Here is a tiny trained network, its code and every weight. The questions are about switching its units off for an input and a class, where a switched-off unit gives its printed mean instead of its output.

import numpy as np


def w(rows, s, z=0):
    codes = np.array(rows[::2]) - 128.0
    scale = np.full(codes.shape[1], s)
    scale[-1] = z or s
    return codes * scale


def norm(h):
    return h / np.sqrt((h * h).mean(-1, keepdims=True) + 1e-5)


def f(y):
    return y / 2 * (1 + np.tanh(0.7978845608 * (y + 0.044715 * y**3)))


def log_softmax(a):
    a = a - a.max(-1, keepdims=True)
    return a - np.log(np.exp(a).sum(-1, keepdims=True))


def net(x, mask):
    res = np.array(x, float).reshape(1, 3) / 4 @ E
    u = 0
    for l in range(3):
        y = f(norm(res) @ A[l][:, :-1].T + A[l][:, -1])
        res = res + np.where(mask[u : u + 7], y, B[l][:, -1]) @ B[l][:, :-1]
        u += 7
    return log_softmax(norm(res)[-1] @ U[:, :-1].T + U[:, -1])


A, B = {}, {}
E = w([
[78,94,153,105,111,73,79],'x0',
[105,159,18,127,122,65,134],'x1',
[112,172,139,85,3,145,166],'x2',
],0.0018)
A[0] = w([
[103,83,114,195,231,97,58,131],'L0N0',
[155,142,117,169,172,152,86,62],'L0N1',
[84,149,5,122,130,64,120,166],'L0N2',
[112,40,201,139,132,231,118,119],'L0N3',
[153,123,125,169,142,130,138,36],'L0N4',
[139,155,120,164,162,143,126,5],'L0N5',
[104,58,196,122,129,211,118,106],'L0N6',
],0.0021,0.0023)
B[0] = w([
[203,52,111,45,89,97,251,199],'L0N0',
[85,61,111,25,134,56,161,80],'L0N1',
[215,189,230,136,133,103,123,244],'L0N2',
[195,217,152,122,138,40,122,189],'L0N3',
[50,98,96,60,139,56,108,53],'L0N4',
[74,72,95,36,122,89,94,35],'L0N5',
[167,202,134,134,147,68,131,157],'L0N6',
],0.0022,0.0011)
A[1] = w([
[104,164,2,129,122,72,119,45],'L1N0',
[94,96,153,117,127,143,113,64],'L1N1',
[93,77,91,149,228,123,77,36],'L1N2',
[55,73,167,75,107,57,58,135],'L1N3',
[112,177,138,174,90,164,106,132],'L1N4',
[156,128,104,108,148,201,176,82],'L1N5',
[82,125,80,125,133,120,117,6],'L1N6',
],0.0045,0.0019)
B[1] = w([
[179,157,253,131,129,148,130,208],'L1N0',
[160,167,124,149,118,134,159,67],'L1N1',
[160,88,120,114,83,173,185,163],'L1N2',
[138,196,67,183,149,212,121,194],'L1N3',
[147,85,112,109,163,100,140,252],'L1N4',
[100,159,107,169,129,139,70,184],'L1N5',
[139,134,191,147,100,192,174,44],'L1N6',
],0.0048,0.0013)
A[2] = w([
[122,138,114,160,132,157,149,125],'L2N0',
[80,161,126,103,55,126,118,108],'L2N1',
[122,101,151,141,177,148,109,119],'L2N2',
[82,156,126,75,37,119,165,92],'L2N3',
[106,143,140,153,125,154,120,41],'L2N4',
[129,126,254,132,151,152,72,3],'L2N5',
[55,80,43,116,127,153,151,5],'L2N6',
],0.0043,0.0017)
B[2] = w([
[110,145,121,129,107,153,101,148],'L2N0',
[192,58,89,137,188,157,177,181],'L2N1',
[149,144,114,98,4,129,180,163],'L2N2',
[172,51,118,132,169,126,142,207],'L2N3',
[148,154,116,182,160,159,149,69],'L2N4',
[211,204,140,150,144,66,180,255],'L2N5',
[195,165,219,128,141,75,149,51],'L2N6',
],0.0036,0.00094)
U = w([
[179,2,98,106,140,151,165,170],'0',
[191,199,208,135,128,92,140,168],'1',
[103,184,69,174,133,214,89,178],'2',
[47,113,108,84,118,56,66,151],'3',
[15,101,193,119,117,149,133,2],'4',
[54,114,164,121,112,132,129,59],'5',
],0.0097,0.0043)

Each question gives the input, the list of numbers given to net, and the class t.
The units are the neurons (one row each of A and B). Each row of codes is followed by its name. A weight is (code - 128) times the scale printed after its matrix; where a second scale follows, it is the last column's (A, B and U).
mask holds one flag per neuron, layer by layer. A switched-off neuron (its flag False) gives its mean, the last column of its row in B, instead of its output. The means were averaged over made-up inputs and are rounded, as every weight is.
A unit's drop is (log p(t) with every unit on - log p(t) with that unit switched off) / (log p(t) with every unit on - log p(t) with every unit switched off).
The circuit of an input: a set's keep is (log p(t) with only the set's units on - log p(t) with every unit switched off) / (log p(t) with every unit on - log p(t) with every unit switched off). Starting from the 12 units with the biggest drops (on a tie, the unit counted first), units are removed one at a time, each time the one whose removal leaves the highest keep (on an exact tie, the one counted first), for as long as the keep stays at least 0.8.
units of the circuit, in order: the units of the circuit, biggest drop first
unit that matters most: the unit with the biggest drop
top k neurons: the k neurons with the biggest drops, biggest first
top k neurons in layer l: the k neurons of layer l with the biggest drops, biggest first
input [-7,-5,7], class 0: units of the circuit, in order -> (L1N3; L1N0; L2N3)
input [7,8,-8], class 0: top 2 neurons -> (L1N2; L0N0)
input [-8,-7,6], class 2: units of the circuit, in order -> (L1N0; L1N5)
input [7,-7,-6], class 1: units of the circuit, in order -> (L2N5)
input [4,4,4], class 0: top 2 neurons -> (L2N1; L0N2)
input [0,6,-5], class 1: top 2 neurons -> (L1N0; L1N4)
input [5,5,5], class 0: top 2 neurons in layer 0 -> (L0N2; L0N3)
input [-1,3,2], class 3: top 3 neurons -> (L0N2; L1N4; L1N3)
input [0,-7,7], class 0: top 2 neurons -> (L1N0; L0N2)
input [6,8,7], class 1: top 4 neurons -> (L1N0; L0N0; L1N2; L0N2)
input [-6,-3,7], class 0: units of the circuit, in order -> (L1N3; L2N3; L1N0)
input [-6,-1,-4], class 2: top 2 neurons in layer 1 -> (L1N5; L1N4)
input [-3,1,3], class 3: top 3 neurons -> (L1N4; L0N0; L1N3)
input [5,-8,-4], class 1: unit that matters most -> L2N5
input [-8,-6,7], class 2: top 2 neurons in layer 0 -> (L0N0; L0N2)
input [3,6,-6], class 0: top 2 neurons in layer 0 -> (L0N3; L0N0)
input [-3,-3,3], class 3: top 2 neurons in layer 1 -> (L1N0; L1N4)
input [2,5,-4], class 1: top 3 neurons -> (L1N0; L1N4; L2N1)
input [6,-4,3], class 2: top 3 neurons -> (L1N3; L0N2; L1N0)
input [7,2,0], class 2: top neuron -> (L1N3)
input [-3,-1,0], class 3: top 2 neurons in layer 1 -> (L1N3; L1N0)
input [4,-1,-3], class 2: top 2 neurons in layer 1 -> (L1N3; L1N4)
input [8,3,-6], class 2: top 2 neurons -> (L1N3; L1N4)
